Each row has a name. Each question is about the rows just above it.

<168>: [113 186 174 131 164 149 139 128  97]
<194>: [141 148 147 174 173  78 174 142 149]
<207>: [138 137 150  81 143 142 128 108 139]
<155>: [175 108 105  96 103 184 107 110 109]
<27>: [113 186 174 131 164 142 139 135 187]
Which value is in both <207> and <194>?
[142]
Whose row is [113 186 174 131 164 142 139 135 187]?
<27>
The one value in <207> and <155>:
[108]
Whose row is [138 137 150  81 143 142 128 108 139]?
<207>

<215>: [145 152 163 101  81  97 102 152]
<164>: [131 131 117 153 164 142 193 165]
<27>: [ 82 150 165 100  82  95 101 150]
<155>: [129 125  81 161 109 138 188 161]
<67>: [123 131 120 114 189 165  97  85]
Shared by <215> and <155>:
[81]
The one value in <27> and <164>:
[165]

<177>: [ 61 188 143 145]
<142>: [120 141  76 116]
<111>: [120 117 126 126]
<155>: [119 116 120 133]
The one value in <155> and <111>:
[120]
The one value in <111> and <142>:
[120]

<67>: [139 115  67  70  83 136  62]
<164>: [ 89  86  74  84 118 127 117]
<142>: [ 88 173  83 114 162 124 153]
<215>: [ 68 106 170 185 109 124 143]
<155>: [155 152 179 188 141 144 153]
<27>: [ 89  86  74 175 118 127 117]
<194>: [154 127 180 178 187 136  93]
<207>: [194 168 194 184 111 143 111]
<168>: [ 92  99 125  72 184 103 140]
<167>: [152  82 172 111 176 155 139]
The one value in <67> and <142>:
[83]
The one value in <215> and <207>:
[143]
The one value in <155> and <142>:
[153]
The one value in <215> and <142>:
[124]

<142>: [ 74 116 176 154  72 162  73]
<67>: [176  72 134 156 108 165 177]
<177>: [ 98 177 144 155  73 166 176]
Whose row is [ 98 177 144 155  73 166 176]?
<177>
The row with [176  72 134 156 108 165 177] is
<67>
[ 74 116 176 154  72 162  73] is in which row?
<142>

<111>: [112  74 184  74 186 124 128 123 159 126 130 177 118 125 132 170  70 126
 133 124  70 146 141 164 133 120 119 129 113]
<167>: [120 157  89 152  84 124 111 122 111 126 115  93 122 127 123 105 159 124
 119 133 153 120 119  99 129 150 122 127 123]
<215>: [145  61 189  64 183 121 122 123 156 112 116 183 122 124 121 166  63 120
 130 120  66 148 143 165 133  65 120 123 112]
<67>: [134 133 124 129 126 156 129 126 136 129 129 132 111 126 127 135 125 127
 106 125 128 133 130 129 110 133 125 126 128]
Whose row is [120 157  89 152  84 124 111 122 111 126 115  93 122 127 123 105 159 124
 119 133 153 120 119  99 129 150 122 127 123]?
<167>
Whose row is [134 133 124 129 126 156 129 126 136 129 129 132 111 126 127 135 125 127
 106 125 128 133 130 129 110 133 125 126 128]?
<67>
Whose row is [112  74 184  74 186 124 128 123 159 126 130 177 118 125 132 170  70 126
 133 124  70 146 141 164 133 120 119 129 113]?
<111>

<168>: [107 112 131 106  94 114 135 120 123 187 126 121 147 135  94 123 126 119
 128 145 128 130 135 146 108 136 111 119 116 141 104 138 105 126 130 148
 142]
<177>: [107 112 131 106  94 136 115 120 123 187 126 121 132 135 119 123 126 119
 128 145 128 130 135 146 108 136 111 119 116 141 104 138 105 126 130 148
 142]
<207>: [108 161 130 133 155 124 146 118 147 124 131 160 118  97  98 131 120 135
 159 127 123 137 139 112 108 110  97 150 127 125 108 119 146 122 136 108
 108]
<142>: [108 161 130 133 155 124 146 118 147 124 131 160 118  97 146 131 120 135
 159 127 123 137 139 112 108 110  97 150 127 125 108 127 114 130 120 117
 109]
<155>: [108 157 115 134 120 109 152  94 142 122 121  94 144 127  99 135 135 149
 116 159 137 120 130  99 109 158 114 118 170 125 121 174 130  94 139 172
 147]
<194>: [108 161 130 133 155 124 146 118 147 124 131 160 118  97  98 131 120 135
 159 127 123 137 139 112 108 110 132  94 149 123 125 145 134 142 109 114
 105]
Which row holds [108 161 130 133 155 124 146 118 147 124 131 160 118  97 146 131 120 135
 159 127 123 137 139 112 108 110  97 150 127 125 108 127 114 130 120 117
 109]?
<142>
Whose row is [107 112 131 106  94 136 115 120 123 187 126 121 132 135 119 123 126 119
 128 145 128 130 135 146 108 136 111 119 116 141 104 138 105 126 130 148
 142]?
<177>

<167>: [132 163 112  60 132]
<168>: [112 111 117 116 132]
<164>: [116 133 127 112 111]
[116 133 127 112 111] is in which row?
<164>
Which value is in both <164> and <167>?
[112]
Which value is in both <167> and <164>?
[112]
Where do [132 163 112  60 132] appear?
<167>
Whose row is [112 111 117 116 132]?
<168>

<177>: [141 171 180 179 179 171 120 139 126 136 121 178 125 179 164 178 125 130
 179 179 179 152  94 178 103 179 140 173 174 124 110 136 179 178 177 108
 119 141 142 123 104]
<142>: [158 146 137 136 136 143 135 156 161 153 115 136 129 137 152 134 130 155
 136 137 136 156 158 136 131 136 155 140 138 145 129 152 136 135 134 130
 131 116 159 155 130]
<27>: [159 159 156 157 142 158  93 156 154 151 147 157 130 158 159 156 130 151
 159 158 157 155 156 157 122 158 154 143 157 140 126 152 158 115 155 122
 130 158 160 149 121]
<111>: [116  86  83  83  83  87 128 116 122 118 125  84 131  84  94  86 132 119
  83  83  84 105 112  85 147  84 116  86  86 125 141 118  84  85  86 142
 131 114 115 124 146]
The row with [158 146 137 136 136 143 135 156 161 153 115 136 129 137 152 134 130 155
 136 137 136 156 158 136 131 136 155 140 138 145 129 152 136 135 134 130
 131 116 159 155 130] is
<142>
Whose row is [116  86  83  83  83  87 128 116 122 118 125  84 131  84  94  86 132 119
  83  83  84 105 112  85 147  84 116  86  86 125 141 118  84  85  86 142
 131 114 115 124 146]?
<111>
Whose row is [141 171 180 179 179 171 120 139 126 136 121 178 125 179 164 178 125 130
 179 179 179 152  94 178 103 179 140 173 174 124 110 136 179 178 177 108
 119 141 142 123 104]?
<177>
Whose row is [159 159 156 157 142 158  93 156 154 151 147 157 130 158 159 156 130 151
 159 158 157 155 156 157 122 158 154 143 157 140 126 152 158 115 155 122
 130 158 160 149 121]?
<27>

<164>: [119 123 137 138 137 129 122 124 121 115 122 119 137 109 126 120 110 132
 128]
<111>: [141 129 135 133 116 134 127 130 136 118 132 140  96 121 146 119 125 134
 117]
<167>: [129 132 138 139 129 139 125 127 136 120 129 127 115 119 130 121 113 142
 126]
<194>: [125 125 146 127 149 134 118 109 140 114 133 142 140 120 142 131  77 134
 151]
<177>: [122 134 134 141 134 137 123 125 127 118 122 118 126 121 146 132 109 136
 129]
<207>: [122 128 129 141 128 136 120 126 133 139 130 124 133 117 128 139 118 134
 134]
<27>: [126 141 147 126 132 145 144 118 133 108 153 137 100 162 121 108 116 136
 143]
<155>: [119 116 113 139 100 134 140 120 113 117 139 122 112 114 113 114 153 119
 109]
<67>: [126 118 147 137 121 129 129 136 117 121 136 127 117 115 103  96 137 129
 119]
<168>: [118 114 108 134 125 110 131 126  99 102 111 111 131 106 132 113 137 115
 106]
<142>: [119 116 113 139 109 122 140 120 113 117 139 129  98 114 113 114 153 119
 109]
<215>: [125 130 162 133 116 137 120 142 128 151 138 133 127 119 111 126 149 132
 127]
Whose row is [141 129 135 133 116 134 127 130 136 118 132 140  96 121 146 119 125 134
 117]?
<111>
The row with [119 116 113 139 100 134 140 120 113 117 139 122 112 114 113 114 153 119
 109] is
<155>

<111>: [143 140 125 125 149 117 144 131 136 118 131 116 143 120 122 141 129 139
 139 124 125 131 136 120  61 126]
<167>: [118  62 121  61 105  97 122 115 129  88 178 119 119 104 130  98 168 137
  92 113 113 162 112 134 104 142]
<207>: [ 95 143 152 107 114 106 131 134 178 146  91 159 112  86 141 120 107 122
 166 138 175 101 113 118 128 122]
<164>: [132 131 140  78 116 106 144 139 137  73 168 102 104 121 126 116 157 124
  90  81 141 121 129 114 119 145]
<194>: [130 133 140  78 113 104 145 139 136  75 165 101  99 120 129 116 148 125
  93  85 145 117 100 113 125 141]
Whose row is [132 131 140  78 116 106 144 139 137  73 168 102 104 121 126 116 157 124
  90  81 141 121 129 114 119 145]?
<164>
The row with [143 140 125 125 149 117 144 131 136 118 131 116 143 120 122 141 129 139
 139 124 125 131 136 120  61 126] is
<111>
Whose row is [ 95 143 152 107 114 106 131 134 178 146  91 159 112  86 141 120 107 122
 166 138 175 101 113 118 128 122]?
<207>

